Below are the code and all the weights of a small trained network. Each question names an input and a target symbol and asks about switching units off, where a switched-off unit gives its printed mean instead of its output.

import numpy as np


def w(rows, s, z=0):
    codes = np.array(rows[::2]) - 128.0
    scale = np.full(codes.shape[1], s)
    scale[-1] = z or s
    return codes * scale


def norm(h):
    return h / np.sqrt((h * h).mean(-1, keepdims=True) + 1e-5)


def f(y):
    return y / 2 * (1 + np.tanh(0.7978845608 * (y + 0.044715 * y**3)))


def softmax(a):
    e = np.exp(a - a.max(-1, keepdims=True))
    return e / e.sum(-1, keepdims=True)


def log_softmax(a):
    a = a - a.max(-1, keepdims=True)
    return a - np.log(np.exp(a).sum(-1, keepdims=True))


def net(x, mask):
    ids = ['ΓΩεζηθμξσψ'.index(c) for c in x.split()]
    T = len(ids)
    res = E[ids] + P[:T]
    r = norm(res)
    for j in range(3):
        rows = slice(2 * j, 2 * j + 2)
        q, k, v = (r @ M[0][rows].T for M in (Q, K, V))
        z = softmax(np.where(np.tri(T) > 0, q @ k.T / 2**0.5, -1e9)) @ v
        o = O[0][rows]
        res = res + np.where(mask[j], z, o[:, -1]) @ o[:, :-1]
    y = f(norm(res) @ A[0][:, :-1].T + A[0][:, -1])
    res = res + np.where(mask[3:7], y, B[0][:, -1]) @ B[0][:, :-1]
    return log_softmax(norm(res)[-1] @ U[:, :-1].T + U[:, -1])


Q, K, V, O, A, B = {}, {}, {}, {}, {}, {}
E = w([
[127,171,95,149,142,109],'Γ',
[95,143,63,151,132,102],'Ω',
[127,178,81,163,140,105],'ε',
[48,137,160,53,136,43],'ζ',
[66,53,150,88,252,118],'η',
[42,85,152,26,115,150],'θ',
[88,110,74,159,95,164],'μ',
[129,92,85,204,177,176],'ξ',
[146,131,104,132,132,207],'σ',
[193,196,121,98,137,185],'ψ',
],0.011)
P = w([
[55,252,206,179,156,190],'0',
[154,153,29,95,154,100],'1',
[90,159,66,81,166,159],'2',
[100,154,199,175,137,130],'3',
[183,123,65,88,124,88],'4',
[110,138,107,92,142,148],'5',
[128,112,202,155,106,111],'6',
[184,87,121,91,110,81],'7',
[124,124,134,95,126,137],'8',
[130,97,179,161,92,125],'9',
],0.014)
Q[0] = w([
[216,67,133,140,92,74],'h0',
[161,99,39,41,147,76],'h0',
[123,152,142,253,97,131],'h1',
[53,188,146,76,95,130],'h1',
[63,168,166,184,118,181],'h2',
[73,138,85,95,168,138],'h2',
],0.016)
K[0] = w([
[52,140,137,45,201,55],'h0',
[148,5,208,61,102,98],'h0',
[82,94,50,249,64,123],'h1',
[171,155,164,98,49,99],'h1',
[169,167,34,215,113,145],'h2',
[201,33,180,154,74,148],'h2',
],0.011)
V[0] = w([
[111,80,97,140,2,211],'h0',
[217,36,163,130,213,208],'h0',
[60,98,93,193,64,41],'h1',
[58,84,126,115,179,100],'h1',
[127,163,173,15,88,172],'h2',
[111,194,106,219,83,171],'h2',
],0.0097)
O[0] = w([
[13,36,53,100,124,244,17],'h0',
[161,241,92,143,241,216,3],'h0',
[121,168,84,209,2,128,150],'h1',
[229,104,29,198,101,194,241],'h1',
[195,82,192,3,35,213,121],'h2',
[72,112,195,190,160,181,163],'h2',
],0.0079,0.005)
A[0] = w([
[167,111,199,126,119,79,37],'n0',
[101,147,246,191,110,117,187],'n1',
[186,64,132,155,179,138,2],'n2',
[115,149,141,113,182,187,150],'n3',
],0.014,0.004)
B[0] = w([
[62,149,95,229,84,160,169],'n0',
[214,53,234,216,205,197,255],'n1',
[159,215,84,159,95,87,142],'n2',
[92,176,159,149,3,117,164],'n3',
],0.012,0.0086)
U = w([
[155,103,211,123,192,205,252],'Γ',
[103,46,139,164,171,62,174],'Ω',
[121,107,135,169,120,101,56],'ε',
[139,113,151,133,2,44,20],'ζ',
[209,180,111,97,186,86,134],'η',
[182,45,121,32,130,160,170],'θ',
[60,47,41,117,163,188,109],'μ',
[78,198,82,165,163,166,64],'ξ',
[97,203,123,119,62,223,104],'σ',
[91,186,211,55,125,109,208],'ψ',
],0.011,0.0035)

Each question gives the input, a string of symbols that net reads in full, and the target symbol t.
The units are the heads (2 rows each of Q, K, V and O) and the neurons (one row each of A and B). Each row of codes is followed by its name. A weight is (code - 128) times the scale printed after its matrix; where a second scale follows, it is the last column's (O, A, B and U).
mask holds one flag per unit, heads first, then neurons. A switched-off unit (its flag False) gives its mean, the last column of its rows in O or B, instead of its output. The means were averaged over made-up inputs and are rounded, as every weight is.
A unit's drop is (log p(t) with every unit on - log p(t) with that unit switched off) / (log p(t) with every unit on - log p(t) with every unit switched off).
The circuit of an input: a set's keep is (log p(t) with only the set's units on - log p(t) with every unit switched off) / (log p(t) with every unit on - log p(t) with every unit switched off). Starting from all 7 units, units are removed one at a time, each time the one whose removal leaves the highest keep (on an exact tie, the one counted first), for as long as the keep stays at least 0.8.
circuit, biggest first: the units of the circuit, biggest drop first
most important unit: the unit with the biggest drop
k most important neurons: the k neurons with the biggest drops, biggest first
heads that matter: for each layer, one digit per head in row order, 1 if its drop is at least 0.15 and else 0, layers parted by /
input Ω ζ Ω ξ θ μ, target ξ: circuit, biggest first	h0, n1
input Ω μ η, target μ: most important unit	h0
input η Ω Ω ψ η Γ σ ψ, target η: heads that matter	100
input η ζ μ ζ η ε, target η: heads that matter	100
input ε μ ε ξ Ω Ω ψ η Ω, target ψ: 2 most important neurons	n1, n3
input θ Ω μ ζ Ω Ω σ Γ ε, target σ: circuit, biggest first	h0, n3
input Ω Ω Ω μ θ Ω Ω μ ζ, target μ: heads that matter	100
input ζ Γ ζ Γ η Ω Ω σ η, target σ: circuit, biggest first	h0, n3
input Ω Γ Γ Ω η η Ω η Ω, target η: circuit, biggest first	h0, h2
input ε μ θ ε ε, target θ: circuit, biggest first	h2, h0
input η η η ξ θ Γ, target ξ: heads that matter	101
input Ω η ψ ζ μ σ, target σ: heads that matter	100
input Ω η ψ, target ψ: heads that matter	010
input η ζ ψ ξ Ω, target ζ: most important unit	h0
input ξ ζ Γ μ σ, target ζ: circuit, biggest first	h0, n1
input θ Γ ζ μ σ η Ω μ, target η: circuit, biggest first	h0, n1
input Ω ζ μ μ ψ Ω, target ψ: circuit, biggest first	h1, n1
input η Ω Ω Ω θ, target θ: heads that matter	001
input σ ζ Ω, target σ: heads that matter	001
input Ω μ ε, target μ: circuit, biggest first	h0
input μ Γ Ω η θ, target θ: circuit, biggest first	h0, h2
input Ω Ω Ω θ Ω μ Ω Ω ξ, target ξ: circuit, biggest first	n1, h0, h2
input Ω Ω Ω, target Ω: 2 most important neurons	n3, n0
